Below is a small trained network, with its code and all its weights. Each question gives an input and a target symbol and asks what happens when units are switched off, that is, made to give their printed mean instead of their output.

import numpy as np


def w(rows, s, z=0):
    codes = np.array(rows[::2]) - 128.0
    scale = np.full(codes.shape[1], s)
    scale[-1] = z or s
    return codes * scale


def norm(h):
    return h / np.sqrt((h * h).mean(-1, keepdims=True) + 1e-5)


def f(y):
    return y / 2 * (1 + np.tanh(0.7978845608 * (y + 0.044715 * y**3)))


def softmax(a):
    e = np.exp(a - a.max(-1, keepdims=True))
    return e / e.sum(-1, keepdims=True)


def log_softmax(a):
    a = a - a.max(-1, keepdims=True)
    return a - np.log(np.exp(a).sum(-1, keepdims=True))


def net(x, mask):
    ids = ['βδζησω'.index(c) for c in x.split()]
    T = len(ids)
    res = E[ids] + P[:T]
    u = 0
    for l in range(3):
        r = norm(res)
        for j in range(2):
            rows = slice(2 * j, 2 * j + 2)
            q, k, v = (r @ M[l][rows].T for M in (Q, K, V))
            z = softmax(np.where(np.tri(T) > 0, q @ k.T / 2**0.5, -1e9)) @ v
            o = O[l][rows]
            res = res + np.where(mask[u + j], z, o[:, -1]) @ o[:, :-1]
        u += 2
        y = f(norm(res) @ A[l][:, :-1].T + A[l][:, -1])
        res = res + np.where(mask[u : u + 4], y, B[l][:, -1]) @ B[l][:, :-1]
        u += 4
    return log_softmax(norm(res)[-1] @ U[:, :-1].T + U[:, -1])


Q, K, V, O, A, B = {}, {}, {}, {}, {}, {}
E = w([
[102,110,158,130,42,102],'β',
[92,117,123,136,101,147],'δ',
[127,117,155,79,146,146],'ζ',
[137,155,155,98,139,103],'η',
[98,140,120,149,117,119],'σ',
[203,239,133,161,92,249],'ω',
],0.0014)
P = w([
[184,105,71,142,127,127],'0',
[129,103,117,166,194,173],'1',
[63,111,223,246,192,136],'2',
[113,165,129,87,191,157],'3',
[189,171,70,24,98,139],'4',
[110,143,151,80,164,145],'5',
[49,113,254,173,155,129],'6',
[127,124,189,98,123,164],'7',
],0.00062)
Q[0] = w([
[60,82,216,32,93,90],'L0H1',
[112,118,202,24,105,116],'L0H1',
[72,87,49,132,132,35],'L0H2',
[202,189,225,188,53,251],'L0H2',
],0.0034)
K[0] = w([
[205,240,109,150,122,246],'L0H1',
[171,223,169,178,122,216],'L0H1',
[198,130,100,155,227,162],'L0H2',
[19,30,213,117,24,2],'L0H2',
],0.0036)
V[0] = w([
[177,186,167,134,108,251],'L0H1',
[13,82,143,51,194,58],'L0H1',
[99,216,160,149,196,229],'L0H2',
[33,144,147,105,105,89],'L0H2',
],0.0016)
O[0] = w([
[175,215,162,183,15,207,254],'L0H1',
[100,43,18,209,166,25,154],'L0H1',
[229,105,124,210,134,211,217],'L0H2',
[115,114,7,134,175,100,155],'L0H2',
],0.0016,0.00072)
A[0] = w([
[44,125,192,104,68,131,200],'L0N1',
[232,89,206,174,3,125,47],'L0N2',
[108,81,38,85,99,58,253],'L0N3',
[142,126,56,146,200,212,227],'L0N4',
],0.0016,0.00064)
B[0] = w([
[170,198,172,144,154,140,254],'L0N1',
[164,156,153,30,252,114,156],'L0N2',
[194,133,103,135,125,165,115],'L0N3',
[130,190,167,56,62,95,229],'L0N4',
],0.0019,0.00051)
Q[1] = w([
[3,73,227,179,190,133],'L1H1',
[40,174,205,204,203,143],'L1H1',
[7,244,224,184,164,125],'L1H2',
[7,7,236,208,246,145],'L1H2',
],0.0041)
K[1] = w([
[231,220,34,7,60,106],'L1H1',
[211,108,103,23,31,168],'L1H1',
[241,177,63,5,92,255],'L1H2',
[200,125,9,40,24,14],'L1H2',
],0.004)
V[1] = w([
[135,89,165,193,118,185],'L1H1',
[163,64,183,116,23,87],'L1H1',
[102,175,136,252,47,114],'L1H2',
[69,75,86,54,132,185],'L1H2',
],0.0018)
O[1] = w([
[95,47,124,139,133,90,108],'L1H1',
[46,193,27,2,49,17,210],'L1H1',
[59,129,140,189,202,140,3],'L1H2',
[187,48,60,114,119,92,81],'L1H2',
],0.0021,0.00053)
A[1] = w([
[132,199,85,253,81,95,173],'L1N1',
[195,157,153,171,58,142,58],'L1N2',
[146,166,179,170,101,97,248],'L1N3',
[250,52,62,139,64,68,34],'L1N4',
],0.0029,0.0013)
B[1] = w([
[180,112,165,18,175,122,181],'L1N1',
[94,204,123,172,179,163,167],'L1N2',
[60,89,143,102,182,183,247],'L1N3',
[201,7,187,84,60,201,110],'L1N4',
],0.0015,0.0014)
Q[2] = w([
[196,199,57,80,188,193],'L2H1',
[100,182,253,53,185,151],'L2H1',
[163,225,174,81,140,197],'L2H2',
[106,29,104,172,126,36],'L2H2',
],0.0042)
K[2] = w([
[175,65,247,250,124,156],'L2H1',
[184,191,81,125,125,254],'L2H1',
[116,165,172,175,51,115],'L2H2',
[157,87,109,94,202,160],'L2H2',
],0.0039)
V[2] = w([
[100,142,21,241,13,244],'L2H1',
[1,121,245,64,77,163],'L2H1',
[210,175,69,100,146,195],'L2H2',
[59,48,246,80,97,53],'L2H2',
],0.0014)
O[2] = w([
[149,205,248,173,169,11,67],'L2H1',
[195,87,53,31,34,63,251],'L2H1',
[111,116,99,216,224,144,174],'L2H2',
[79,165,34,11,67,135,157],'L2H2',
],0.0018,0.0012)
A[2] = w([
[165,190,100,111,89,179,154],'L2N1',
[139,103,170,252,66,199,8],'L2N2',
[77,33,68,134,112,34,174],'L2N3',
[194,132,184,158,185,197,183],'L2N4',
],0.0033,0.0015)
B[2] = w([
[54,132,229,142,146,84,251],'L2N1',
[110,173,52,20,39,92,74],'L2N2',
[202,96,79,227,132,78,155],'L2N3',
[176,36,5,167,65,59,191],'L2N4',
],0.0023,0.0017)
U = w([
[13,198,235,11,191,222,164],'β',
[31,182,4,49,67,23,79],'δ',
[225,8,152,62,19,211,172],'ζ',
[247,127,198,216,214,4,31],'η',
[43,44,47,235,220,197,248],'σ',
[176,235,105,203,52,250,12],'ω',
],0.0044,0.0014)

Each question gives the input, a string of symbols that net reads in full, and the target symbol t.
The units are the heads (2 rows each of Q, K, V and O) and the neurons (one row each of A and B). Each row of codes is followed by its name. A weight is (code - 128) times the scale printed after its matrix; where a second scale follows, it is the last column's (O, A, B and U).
mask holds one flag per unit, layer by layer, with each layer's heads first. A switched-off unit (its flag False) gives its mean, the last column of its rows in O or B, instead of its output. The means were averaged over made-up inputs and are rounded, as every weight is.
A unit's drop is (log p(t) with every unit on - log p(t) with that unit switched off) / (log p(t) with every unit on - log p(t) with every unit switched off).
The circuit of an input: a set's keep is (log p(t) with only the set's units on - log p(t) with every unit switched off) / (log p(t) with every unit on - log p(t) with every unit switched off). Starting from the 12 units with the biggest drops (on a tie, the unit counted first), units are removed one at a time, each time the one whose removal leaves the highest keep (on an exact tie, the one counted first), for as long as the keep stays at least 0.8.
units of the circuit, in order: the units of the circuit, biggest drop first
most important unit: the unit with the biggest drop
k most important neurons: the k neurons with the biggest drops, biggest first
top k neurons in layer l: the k neurons of layer l with the biggest drops, biggest first
heads that matter: for each layer, one digit per head in row order, 1 if its drop is at least 0.15 and else 0, layers parted by /
input σ δ η β η ζ, target δ: 2 most important neurons	[L1N2 L0N2]
input β ζ σ ζ σ η, target ζ: units of the circuit, in order	[L1H2 L1N4 L0H1 L0N2]
input σ η η σ β ζ η, target δ: units of the circuit, in order	[L0N2 L1H1 L0H1]
input β ζ δ, target δ: units of the circuit, in order	[L1H1]
input ζ δ ζ ω ζ ζ ζ σ, target σ: heads that matter	11 / 10 / 01
input β ζ σ, target δ: heads that matter	00 / 10 / 01
input σ δ η σ η, target β: 2 most important neurons	[L0N2 L0N4]
input η ω ζ ζ σ σ ζ η, target η: units of the circuit, in order	[L2N4 L1H1 L1N4]
input ζ σ ζ, target ζ: heads that matter	10 / 01 / 00
input ω η ζ, target ζ: units of the circuit, in order	[L2N4 L0H1]
input β σ σ σ η ω η σ, target β: heads that matter	00 / 00 / 00
input ζ δ δ, target ζ: 2 most important neurons	[L1N4 L1N1]
input ω ζ δ, target δ: 3 most important neurons	[L2N2 L2N4 L2N3]
input η η η, target β: heads that matter	11 / 01 / 00
input η σ σ η σ, target σ: units of the circuit, in order	[L1H2 L1H1]
input δ ζ δ σ ζ, target η: 3 most important neurons	[L2N3 L1N3 L0N2]
input β ζ ω, target β: units of the circuit, in order	[L0H2 L2N3 L2N1]
input ω ω ζ, target ω: units of the circuit, in order	[L0H1 L2N4]
input δ η ζ ζ σ, target ζ: units of the circuit, in order	[L1H1 L1N4]
input σ ζ ζ ζ η σ η β, target σ: 3 most important neurons	[L0N4 L0N3 L0N2]
input σ ζ σ ζ ζ, target σ: heads that matter	10 / 11 / 00
input β ζ ζ ζ η, target ζ: heads that matter	10 / 10 / 00
input ζ η η β ζ, target β: units of the circuit, in order	[L1H2]
input σ σ δ η β, target η: most important neuron	[L2N3]
input σ δ ζ σ, target η: top 2 neurons in layer 0	[L0N2 L0N1]
input β δ β, target δ: heads that matter	01 / 10 / 01
input β ζ η ζ σ σ ζ, target σ: most important unit	L0H1
input β ζ σ σ η ζ σ, target β: 3 most important neurons	[L1N1 L2N4 L0N2]
input δ ω η σ σ η, target η: 4 most important neurons	[L2N4 L1N4 L0N1 L2N3]
